(in the rows, 128 means zero)
Each row has a class, written after it.
[159  72  88  74  83 146  83 110  99 138 138 135 117 136 114 111 127 121
 125 166 173 109 151 114 116 122 125 172 143 140 101 122 135 132 136 149
 123 135  71 122 142 122  76 100 127 121 163] => sav
[ 78  95  29 142  55 114 145 129 167 130 106 136 151 141 211 130  78 162
  65  58  73 207 143 125 127 137  88 107  99 148  95  95 150 119 162 140
 128 176  66 131 148 122 130 126 148 119 145] => Gef
[162  68 105  89  46 127  97 138  92 148 142 119 128 127 124 121 151 121
 116 177 167 121 130 115 113 124 108 146 148 122 132 119 147 118 133 127
 122 132  72 119 130 127 111 123 132 118 187] => faka
[127 139 113 152 129 142 103 114 155 138 141 100 127 132 132  88 100 128
 129 144 134 126 126 120  80 157 163 103 149 101  82 194 151 159 108 130
 119 153 123 160 131 153  56 133 105 129 122] => Fofo
[ 79 172  51 128  77 105 126 140 163 154 116 157 102 158 181 122  80  80
  70  73  99 147 152 141  91 128 128  90 147 173  61 136 128  96 133 152
 144 144  84 127 118 105  81 102 136 139 139] => sav
[159  92  79 134  74 134 107 126 115 142 129 121 120 142  97 116 141 127
 146 140 189 133 128 125 100 127 112 156 167 119 134 150 141 120 126 140
 135 138  69 150 134 137  64 108 122 153 181] => sobe
[144 135  49  95 140 126 134 152 128  98 110 119 134 129  99 107 127  81
  84 184 189 145 150 115  27 169  92 151 130  75  76 167 168 133 153 129
 151 147 103 152  78 149  27 131 106 178 155] => sobe
[125 116 117  82 131 144 106 148 133 140  86 116 165 125 150 130 119 133
 156 163 168 114 108 154 134 139 111  48 139 120 119 131 132 106 123 118
 140 145 134 135 154 107  36 143 101 128 126] => fudu
[160  49 104 118  65 152  73 131  99 136 139 104  99 129 121 111 134 128
 148 143 181 138 120 120 132 132 108 154 159 122 127 132 133 110 141 147
 123 122  87 126 114 138  83  94 154 138 173] => Gef
[ 61 134  81 117 108  55 181 151 102 147 137 140 102 177 167 127  98 129
  56 153  73 122 142 106  46 132 164 160 139 124  90 165 121  85 179 101
 133 166  78  89 124 127  70 140 133 133 163] => sav
[145  82 103 123  76 143  99 132 105 151 144 155 104 132 104 124 162 126
 136 162 148 118 132 138 109 124  90 153 154 130 123 129 143 162 130 134
 143 134  63 132 118 103  91 106 135 127 158] => Gira
[117 115  97  99 135 156 138 131 134 140 154 142 130  99 150 141  89 139
 107 154  98 131 144 134 132 154  62 123 137 115  70 158 123 211 170 107
 158 141 121 132 142 137  74 152  87 111 164] => sav
[144 115  73  97 107 141 178 152 157 155 115 127 138 171 128 130 103 132
  98 116 146 101 121 145 109 162 138 120 185 124 152 162 170 151 165 106
 147 165 116 174 136 146  57 157 113 138 174] => sobe
[168  72  83 102  78 140  83 124  95 140 145 139 115 137 105 117 152 113
 124 184 169 118 145 127 111 137  89 161 152 129 136  99 143 129 112 148
 138 138  59 143 134 110  77  99 159 144 167] => Gira
[107 172  79 138 139 102 152 157 186 146  98 112 129 106 142 132 126 124
 144 115 187 164 113 103  99 150 134 101 162 114  81 180 166  97  98 160
 118 173 124 124 132 152  31 149  89 157 135] => Fofo
[123 107  90  95 115  87 138 153 136 132 114 135 122 115 116 120 154 132
 136 140 161 144 101 133 134 134 106 123 153 125  73 127 110 106 140 118
 186 175 113 103 134 103  50 164  80 106 187] => sav
[ 85 153  89 173  96  96 128 141 129 120 104 122 138 124 105 129 111 166
  75 147 154 136 161 111  74 145 138 135 100  74  67 155 138 108 115 140
 167 174  73 111 155 191  44 120 114 142 193] => faka
[138  91 107 101  67 156  75 106 134 141 110 132 109 125 105 118 119 114
 161 179 163 115 121 116 133 154  97 152 184 133 108 113 130 121 140 130
 118 115 102 135 116 121  79 115 129 119 149] => sav
[101 128 141  91 137 125  99 134 115 113  91 151 167 152 118 146 156 110
 136 148 166 107 120 146 111 125 102 125 105 122  85  95 149 122 110 114
 113 144 107 147 131  78  72 147 106 146 135] => fudu
[139  68 117 104  67 150  94 124 119 137 134 120 122 148 118 120 131 116
 131 152 132 119 126 114 109 136 116 147 144 117 127 116 153 126 119 140
 108 129  69 138 126 121 113 111 136 121 149] => faka
[101 149   4  74  90 128 113 144 127 102 148 122 128 140 141 145 124  89
 108  99 180 146 108  95 116 157 166 158 107 121 145 128 173 108 117 156
  92 159 111 134 157 104  32 113 105 164 142] => sobe
[ 77 149 107 137 147 140 166 172  92  81 152 123 113 102 109 117  83 122
 104 131 123 142 140 129 103 202 100  76 110  66  78 162 104 141 101 137
 156 151 152 116  92 166  78 114 121 132 170] => fudu
[112  88 105  90  87 107 186 150  98 147 139 107 113 132 163 103 125 157
  94 116 124 148 120 112 132 167 108 102  98 102 159 188 133 115 144  94
 136 168  96 142 106 152 107 132 157 140 134] => Gira
[119 108 100  71 171 106 120 142 127 120 131 139 136 136 122 130 132 109
 108 190 175 114 136 142  86 126  90 146 121 136  95 116 136 146 134 142
 126 160 112 102 127  98  27 122 108 149 153] => sav
[142 135 110 170 129  89 140 162 121 154 125 127 131 148  81 105 105 107
 147 100 159 105 145 118 103 124 113 148 155 110 106 180 116 125 128 136
 200 150  88 134 109 152  54 144  73 151 116] => Fofo
[130 162 106 141 148 109 120 129 143 128 110 150 127  80 136  91 125 139
 111  96 133 148 172 114 108 159 139 160 123 119  91 210 146 131 118 148
 186 134  97 157 135 164  43 161  73 145 145] => pared
[114 104  78 123  92 123 141 190  71 134 107 159 144 102 129 122  87 149
  95 122 172 102 127 125 121 138 146 121 100 137 112 122 166 115 171 137
 202 132 105 144 126 152  71 147 103 128  87] => fudu
[158  94  72 132  76 149  98 121 118 137 118 109 106 127  98 102 127 137
 131 165 193 132 134 124 102 142 139 133 151 107 146 144 148 107 103 154
 106 131  80 158 141 140  40  86 143 136 168] => sobe
[138 119  89 113 139  93 170 135 128 149 159 116 104 150 137 115 105 105
 118  99 126 114 120 106 107 132 153 167 141 145 131 145 132 122 165 109
 136 149 128 139  96 117  96 113 155 148 108] => sav
[121  89  60 102 115 138 138 173  85 118 142 127 167 123 145 123  61 137
 118 142 108 138 172 120 104 167 110 120 106 122 147 140 134 121 170 132
 164 140  88 142 146 182  91 126 133 125 149] => pared
[150  64  97 105  83 136 109 136  99 140 142 129 126 121 115 111 157 129
 147 137 177 132 124 140 129 133 114 159 136 140 153 132 143 133 131 139
 120 124  67 158 125 127  92 102 138 131 166] => pared
[141  68  82 104  44 133  94 118 117 142 147 116 119 131 100 109 136 142
 150 178 192 118 125 109 104 150 130 173 152 125 120 132 138 147 149 132
 100 139  80 124 128 140  48 111 139 124 138] => sav
[123 135 134  92 155 129 111 137 123 132 134 116 181 143 115 132 127 101
 154 165 178 118 125 142 116 124  60 117  96  98 101 129 141 148 131 117
 144 143 144 135 127 113  97 145  91 132 139] => Fofo
[121 112  76 147 134 103 150 135 124 120 113  98 140 131 156 104  62 168
  64  91 175 138 132 131  85 161 122 106  93  77 105 170 154 111 138 141
 174 177 130 117  90 185  55  97 145 164 154] => Gef
[163  92  82  91  77 156  98 125 100 124 124 122 115 133  93 115 129  99
 125 165 173 131 128 117 116 130 108 159 178 135 132 121 139 117 142 134
 107 133  77 146 111 123  92  96 116 155 170] => sobe
[108 127  70  94  85  81 152 145 142 131 179 154 106 163 168 135 164 101
 104  90 158 133 104 136 109 151 126 167 179 138 172 159 135 152 139 134
 149 151 114  98 130  97  62 152 128 162 161] => Gira
[125  82 128 123 141 121  89 143 120 114 110 114 122 146 136 132 151 136
 116 167 160 128 132 142 109 118  85 140 117 127  78 104 148 134 142 121
 127 185  89 135 125 113  42 133 126 140 159] => Gef
[ 93 123 118  91 174 112 155 107 151 108 122 138 129 178 140 107 107 129
 101 132 105 127 117 130  94 137 133 161 162 166 116 125 137 124 154 114
 112 174  89 168 110 110 104 112 143 176 111] => sav
[108 124 133 116 152 136 100 134 108 121  88 121 149 125 150 132 149 126
 109 180 166 113 133 149 103 127 114  70  71 100 118 128 149 124 112 117
 105 142 112 147 140 109  59 142 107 114 111] => fudu
[156  86  69 109  77 144  80 134  93 128 154 122 121 130 115 112 157 111
 157 165 168 117 114 138 102 128 141 151 164 140 131 133 134 143 147 122
 137 122  77 145 117 115  83  86 125 130 161] => pared
[151  92 107 129  45 160  84 138  88 139 133 122 116 121  89 118 156 124
 164 155 178 100 119 126 137 146 123 119 165 126 107 121 132 125 135 131
 141 151  92 127 116 143  88 102 146 121 159] => fudu
[145 132  76  89 130 138 140  79 125 116 115 104 133 123 137 111  97 124
  21 128 123 117 173 107 145 175  84 159  83  94  87 103 124 135 142 128
 137 179  89 155 126 153  82 140 131 159 107] => sav
[111 142  75  68 153 130 113 107 166  90 118 105 162 163 159 111 123 100
  88 123 131 175 134 124  88 134 140 118 136 129 108 167 141 122 147 128
  95 183  92 155 154 139  63 123 116 180 163] => sobe
[144 107 101 139  64 124  85 114 109 134 115 142 132 130 106 118 148 122
 136 138 166 109 136 117 135 146 109 148 163 138 138 119 145 135 116 130
 117 154  69 159 118 134  89 108 140 129 150] => fudu
[117 137  89  82 181 142 125 139 162 136  86 147 142 136 122 134 123 100
  96 125 130 141 141 138 118 142  64  92 128  93  83 174 127 106  84 170
 205 121  78 139 146 144  68 116  98 181 174] => Gira
[121 108  94 112 149 125 110 153 101 118 144 133 130 161 127 126 126  99
 124 175 200 103 140 149  68 108 108 139 117 114  93 123 154 160 126 135
 127 161 109 123 129  90  45 116  97 121 158] => Fofo
[112 116 109 121 131 120  92 142 129 134 120 141 142 159 164 123 131  95
 115 160 187 118 154 155  93 108  68 115  94 136 120 122 170 154 121 143
 125 146  92 168 140 101  68 135 115 114 115] => Fofo
[ 98 175 100 166 110 133 159 155 106 128 132 187 102 105 157 144 103 130
  68  42  59 124 123 135 132 155 157  89 137 141  70 150 137 147  88 131
 137 105 109 146 102 115 146 122 136 131 141] => fudu
[125 148 108 128 187 126 175 143 131 157 133 122 116  95  94 123 100 125
 152 104 133 134 128  89 174 150 116 169  99  96 139 157 146 105 105 137
 128 125 145 170 136 122  85 115 138 148 127] => Fofo
[140  95 112 144  54 141  92 119  83 128 128 142 117 129  89 123 137 138
 138 142 183  90 134 122 115 146 108 160 160 111  92 121 143 150 114 138
 138 153  77 130 104 139  76 100 127 133 157] => fudu
[114 138  77  52 158 140 176 118 143  80 101 124 165 154 120 115 110 145
  67 119 137 137 130 106  92 164 178 159 124  91 112 139 144 105 148 118
 131 161 119 111 133 139 110 126 123 185 169] => faka
[133 162  89 139 135  94 165 160 139 138 149 128  99 140 137 126 142 116
  70  95 143 136 144 134  99 119 182 139 151 122 137 170 143 125 123 133
 133 139  79 183 140 138  57 120 141 140 164] => faka
[137  78 104 117  98 130  96 138  78 129 152 138 120 128 105 106 147 124
 127 178 130 121 132 137 101 132 135 164 157 160 140 117 139 127 145 131
 116 147  60 144 116 123 103  98 134 133 176] => pared
[116 115 122  96 138 101  73 127 130 118 120 115 161 166 153 135 140  92
 104 162 171 113 143 124  93 101 108 143  84 129 117 115 158 133 125 117
 134 161  90 148 162 114  65 143  92 144 137] => faka
[135  91 113  98 123 138  87 125 148 119 115  97 144 137 165 125 133 152
 142 168 182 134 126 148 107 136  85  94 104  97 112 125 136 141 105 139
 119 139 136  96 142 106  44 126 111 120 135] => Gef
[133 106 108  67 152 151 167 127 140 130 148 101 127 153 120 103 137 101
 108 166 112 128 133 130  94 166  91 130 116 124 117 126 126 129 172 120
 115 152 123 128  92 121 111 131 169 165  96] => sav
[143  99 104 131  80 156  86 134  95 129 110 137 111 112 109 114 145 127
 154 157 174 113 126 132 125 136 118 116 151 136 104 116 134 120 121 131
 125 135  92 137 113 113  72  90 154 138 138] => fudu
[123 101 101  95 151 139  88 134 112 102 152 115 181 143 151 136 157 146
 158 173 183 123 115 164  97 120 120 113  95 131 141 121 143 169 131 120
 133 147 107 142 171 114  68 133  89 131 136] => pared
[131 113  98  98 108 145 160 173 104 135 131 105 130 155 147 110  31 122
 128  83 156 118 161 128 139 152 142  79 170 109 164 193 126 122 153 136
 127 169  98 166 123 180  53 127  97 101 122] => Fofo
[146 120  92 133 107 111 152 165 102 111 185 132 115 112 129 133 146 169
 113 107 164 143 135 115  90 164 149 163 153  94 115 194 157 175 135 142
 135 149 116 113 103 181  78 136 135 122 199] => Gef
[164 120  78 117 126 113 144 164  99 113 157 111 135 114  92 120 138 122
 132 118 175 127 124 106 136 148 130 169 146  93 111 157 111 142 145 133
 157 141 101 131 124 162  53 135 140 161 126] => Fofo
[104 143 136 138 145 113  97 144 118 113 109 153 157 110 111 139 168 137
 148 171 172 110 117 146 100 125 111 112  90 120  81 104 156 150 110 120
 139 154 139 118 131  94  69 143 102 111 138] => fudu
[133 127 101 124  99 129 115 153 103 119 135 110 102  99 149 114 105 141
  44 120 130 147 155 131 118 160 113  80 120  99  65 157 136 115 100 173
 144 166  98 111 104 184  78 117 120 118 184] => Gef
[157  80 105 122  74 148  83 137  99 138 155 113 103 121 110 110 159 128
 144 151 174 132 131 124 129 136  88 155 120 122 125 122 144 125 125 155
 140 121  98 124 108 127 103  99 153 130 155] => Gef
[129 111  97 119  81 154 113 138 128 134 149 136 159 118 172 128 111 186
 148  81 124 126 124 149 131 154 145  70 160 154 109 197 135 188 112 133
 147 166  90 111 156 172  92 135  75 123 172] => pared
[126 109 118 140 128 105 101 145 126 119 138 104 141 151 163 140 152 150
 122 154 180 125 122 154  85 122  94 107  98 112 112 122 148 153 117 126
 129 153 118 121 128 124  57 135 129 131 132] => Gef
[133  80  84 102  80 121 108 121 125 142 131 142 107 134 116 112 107 122
 113 163 139 109 140 119 127 162  94 163 164 146 138 109 136 135 118 152
 108 144  72 139 122 117  53 107 142 126 138] => sav
[128 127 117  90 129 108  88 142 145 113 103 122 165 132 127 126 167 123
 102 173 154 122 134 138 103 132  94 100  85 105  92 124 157 144  97 128
 139 163  85 144 142 122  54 137 107 121 142] => faka
[105 115 138 100 162 102 118 127 143 118 105 135 132 155 131 119 118 124
 140 183 164 114 143 139  78 123  90 127 124 137 104 110 138 122 113 138
 123 163 117 117 121 101  61 131  97 115 123] => sav
[154  81  98 109  74 125  83 115 123 143 134 124 125 137 115 116 132 126
 155 179 176 118 126 125  99 122 117 149 169 141 121 111 132 133 139 137
 112 127  83 127 122 118  72 110 130 113 128] => sav
[120 128  84 113 133 125  88 136 122 131 120 132 144 123 152 129 131 106
 121 153 151 121 148 151 111 139  90 106  86 140 130 103 147 133  83 144
 114 146  95 143 142  79  45 126  86 134 127] => pared
[155  70 105 124  61 141  99 145  69 137 144 127 109 129 105 102 142 125
 161 149 178 108 138 114 134 150 131 142 154 142 169 125 144 109 124 136
 112 150  73 169 121 134  80 105 163 121 137] => fudu
[146 152  65 151  77 136 154 103 140 100 111 113 130 130  98 106 173 169
 143  97 189 156 146 102  93 164 144 169 134  74 125 174 135 117 156 127
 155 186 104  98 128 166  80 153 110 144 159] => sobe
[168  88  91 118  85 148 115 136 119 130 124 102 116 132  86 106 144 122
 164 158 187 141 134 106 116 136 119 139 139 122 149 132 135 103 103 147
 117 120  95 147 134 145  99 104 130 135 149] => sobe
[165  77  89  92  77 160  87 130 110 142 127 137 111 134 109 115 145 112
 176 146 180 124 140 114 123 149 104 136 162 130 167 144 152 128 106 144
 112 138  73 140 113 110  77 100 132 133 146] => Gira
[107 131  96 123  63 105 151 153 113 149 164 111 157 111 109  99  92 126
 117  73 156 143 118 104 120 203 140 106 148 104 129 209 139 113 142 137
 150 184 129 122 100 206  68 146 123 170 174] => fudu
[ 99 145 128  78 120  92  96 132 151 114 101 124 175 147 146 148 148 130
 119 165 162 116 113 133 114 124 105 115 117 113 116 125 154 144 117 105
 120 170 107 130 149 111  55 152  71 120 147] => faka
[118 115 116  87 104 113 103 145 109 105 131 135 147 141 158 130 147 127
 123 160 172 106 135 138 114 129 112 109 119 133 108 117 138 159 107 125
 128 154 112 129 150 114  66 142  97 106 126] => fudu
[111 129  92  98 124 110 194 156 126 144 172 157 104 171 160  98 107 105
  98  79 119 118 147 131 101 149 110 150 159 140 151 200 132 165 127 141
 146 142 107 116 109 104 106 145  89 147 140] => Fofo
